Below is a small trained network, with its code and all its weights. Each question gives an input and a target symbol and asks what happens when units are switched off, that is, made to give their printed mean instead of their output.

import numpy as np


def w(rows, s, z=0):
    codes = np.array(rows[::2]) - 128.0
    scale = np.full(codes.shape[1], s)
    scale[-1] = z or s
    return codes * scale


def norm(h):
    return h / np.sqrt((h * h).mean(-1, keepdims=True) + 1e-5)


def f(y):
    return np.maximum(y, 0)


def softmax(a):
    e = np.exp(a - a.max(-1, keepdims=True))
    return e / e.sum(-1, keepdims=True)


def log_softmax(a):
    a = a - a.max(-1, keepdims=True)
    return a - np.log(np.exp(a).sum(-1, keepdims=True))


def net(x, mask):
    ids = ['ΘΞΦαβγδεζηλμπστω'.index(c) for c in x.split()]
    T = len(ids)
    res = E[ids] + P[:T]
    u = 0
    for l in range(3):
        q, k, v = (norm(res) @ M[l].T for M in (Q, K, V))
        z = softmax(np.where(np.tri(T) > 0, q @ k.T / 2**0.5, -1e9)) @ v
        res = res + np.where(mask[u], z, O[l][:, -1]) @ O[l][:, :-1]
        u += 1
        y = f(norm(res) @ A[l][:, :-1].T + A[l][:, -1])
        res = res + np.where(mask[u : u + 8], y, B[l][:, -1]) @ B[l][:, :-1]
        u += 8
    return log_softmax(norm(res)[-1] @ U[:, :-1].T + U[:, -1])


Q, K, V, O, A, B = {}, {}, {}, {}, {}, {}
E = w([
[135,148,158],'Θ',
[120,116,130],'Ξ',
[128,117,132],'Φ',
[92,123,110],'α',
[159,217,254],'β',
[122,101,140],'γ',
[128,171,137],'δ',
[140,148,128],'ε',
[104,162,120],'ζ',
[126,110,131],'η',
[108,137,153],'λ',
[130,96,177],'μ',
[111,138,159],'π',
[109,154,143],'σ',
[89,155,120],'τ',
[99,106,140],'ω',
],0.035)
P = w([
[154,99,80],'0',
[158,249,115],'1',
[97,220,83],'2',
[132,194,57],'3',
[114,87,198],'4',
[171,94,132],'5',
[112,102,146],'6',
[225,107,163],'7',
[153,127,146],'8',
[214,114,130],'9',
[130,165,158],'10',
[183,113,165],'11',
[72,141,143],'12',
],0.012)
Q[0] = w([
[1,77,171],'0.h1',
[28,194,134],'0.h1',
],0.0068)
K[0] = w([
[196,200,102],'0.h1',
[253,32,68],'0.h1',
],0.0049)
V[0] = w([
[231,136,26],'0.h1',
[255,61,82],'0.h1',
],0.0098)
O[0] = w([
[249,129,124,3],'0.h1',
[172,101,103,22],'0.h1',
],0.018,0.0032)
A[0] = w([
[116,191,123,201],'0.n1',
[110,141,114,33],'0.n2',
[46,98,4,189],'0.n3',
[170,143,37,101],'0.n4',
[139,185,142,43],'0.n5',
[95,182,124,49],'0.n6',
[109,173,92,38],'0.n7',
[95,142,93,6],'0.n8',
],0.013,0.0021)
B[0] = w([
[141,189,100,253],'0.n1',
[154,142,138,145],'0.n2',
[100,254,125,217],'0.n3',
[46,186,118,161],'0.n4',
[198,69,138,184],'0.n5',
[140,115,97,234],'0.n6',
[163,173,153,176],'0.n7',
[223,169,153,158],'0.n8',
],0.0071,0.0043)
Q[1] = w([
[186,2,47],'1.h1',
[192,150,42],'1.h1',
],0.006)
K[1] = w([
[155,206,32],'1.h1',
[81,48,3],'1.h1',
],0.0049)
V[1] = w([
[129,9,170],'1.h1',
[101,76,146],'1.h1',
],0.013)
O[1] = w([
[33,12,45,36],'1.h1',
[75,91,114,254],'1.h1',
],0.011,0.00077)
A[1] = w([
[138,53,175,156],'1.n1',
[142,100,231,105],'1.n2',
[20,166,37,140],'1.n3',
[170,65,2,56],'1.n4',
[49,248,169,255],'1.n5',
[214,192,41,173],'1.n6',
[206,51,138,91],'1.n7',
[214,159,67,127],'1.n8',
],0.0099,0.0049)
B[1] = w([
[153,128,24,155],'1.n1',
[211,10,139,162],'1.n2',
[94,43,161,180],'1.n3',
[61,208,167,132],'1.n4',
[181,21,242,253],'1.n5',
[6,71,174,156],'1.n6',
[186,187,2,134],'1.n7',
[39,127,143,143],'1.n8',
],0.0074,0.014)
Q[2] = w([
[248,136,13],'2.h1',
[54,158,22],'2.h1',
],0.014)
K[2] = w([
[34,250,89],'2.h1',
[201,195,110],'2.h1',
],0.013)
V[2] = w([
[232,58,237],'2.h1',
[214,165,6],'2.h1',
],0.012)
O[2] = w([
[177,5,147,250],'2.h1',
[168,197,112,11],'2.h1',
],0.014)
A[2] = w([
[175,146,149,209],'2.n1',
[47,198,165,254],'2.n2',
[181,108,37,155],'2.n3',
[184,213,59,181],'2.n4',
[136,179,143,59],'2.n5',
[146,87,31,191],'2.n6',
[118,237,135,99],'2.n7',
[133,7,138,219],'2.n8',
],0.015,0.0061)
B[2] = w([
[80,123,39,147],'2.n1',
[128,166,67,142],'2.n2',
[182,150,207,134],'2.n3',
[129,95,42,134],'2.n4',
[120,128,114,129],'2.n5',
[5,38,180,144],'2.n6',
[93,166,72,131],'2.n7',
[167,90,69,253],'2.n8',
],0.012,0.023)
U = w([
[118,175,172,195],'Θ',
[48,149,204,129],'Ξ',
[121,143,249,111],'Φ',
[194,130,65,174],'α',
[142,136,131,77],'β',
[116,143,67,45],'γ',
[127,175,148,200],'δ',
[102,138,165,56],'ε',
[68,151,181,74],'ζ',
[113,158,140,1],'η',
[83,150,112,85],'λ',
[179,154,154,116],'μ',
[146,174,157,231],'π',
[140,126,37,129],'σ',
[30,97,71,176],'τ',
[123,144,71,73],'ω',
],0.02,0.0055)

Each question gives the input, a string of symbols that net reads in full, and the target symbol t.
The units are the heads (2 rows each of Q, K, V and O) and the neurons (one row each of A and B). Each row of codes is followed by its name. A weight is (code - 128) times the scale printed after its matrix; where a second scale follows, it is the last column's (O, A, B and U).
mask holds one flag per unit, layer by layer, with each layer's heads first. A switched-off unit (its flag False) gives its mean, the last column of its rows in O or B, instead of its output. The means were averaged over made-up inputs and are rounded, as every weight is.
A unit's drop is (log p(t) with every unit on - log p(t) with that unit switched off) / (log p(t) with every unit on - log p(t) with every unit switched off).
The circuit of an input: a set's keep is (log p(t) with only the set's units on - log p(t) with every unit switched off) / (log p(t) with every unit on - log p(t) with every unit switched off). Starting from the 12 units with the biggest drops (on a tie, the unit counted first), units are removed one at a time, each time the one whose removal leaves the highest keep (on an exact tie, the one counted first), for as long as the keep stays at least 0.8.
units of the circuit, in order: the units of the circuit, biggest drop first
most important unit: the unit with the biggest drop
k most important neurons: the k neurons with the biggest drops, biggest first
input σ Φ ω, target Φ: most important unit : 1.h1
input σ δ δ, target Φ: units of the circuit, in order : [2.n8, 1.h1]
input λ Θ ε ε, target Ξ: units of the circuit, in order : [0.h1, 2.n8, 2.h1, 1.h1]
input σ ε σ, target Φ: 2 most important neurons : [1.n5, 2.n8]
input ε β ε λ, target α: 2 most important neurons : [2.n1, 1.n5]
input σ α ε λ, target Φ: units of the circuit, in order : [1.h1, 2.n8]
input μ μ μ δ μ μ μ δ, target τ: units of the circuit, in order : [1.h1, 0.h1]
input σ ζ ε, target Φ: units of the circuit, in order : [2.n8, 1.h1]
input λ σ Ξ, target Ξ: units of the circuit, in order : [0.h1, 2.h1, 1.h1, 2.n8]
input Φ ε ε σ ζ, target α: 2 most important neurons : [2.n1, 0.n3]
input λ δ τ, target Ξ: units of the circuit, in order : [0.h1, 2.n8, 2.h1]
input η ε η ε σ, target α: units of the circuit, in order : [0.h1, 2.h1, 1.h1]
input σ ε Θ, target Φ: units of the circuit, in order : [1.h1, 2.n8]
input ε μ ε, target α: units of the circuit, in order : [0.h1, 2.h1]
input ε ω ε δ Ξ τ, target α: units of the circuit, in order : [0.h1]
input σ σ ε, target Φ: 2 most important neurons : [1.n5, 2.n8]
input ε ε μ, target α: 2 most important neurons : [1.n5, 1.n7]
input ε μ σ τ, target α: 2 most important neurons : [2.n1, 1.n6]
input ε η ω, target α: 2 most important neurons : [1.n5, 2.n3]
input μ ε Ξ ε, target τ: 2 most important neurons : [1.n3, 2.n2]
input σ ε Θ η, target Φ: most important neuron : [2.n8]
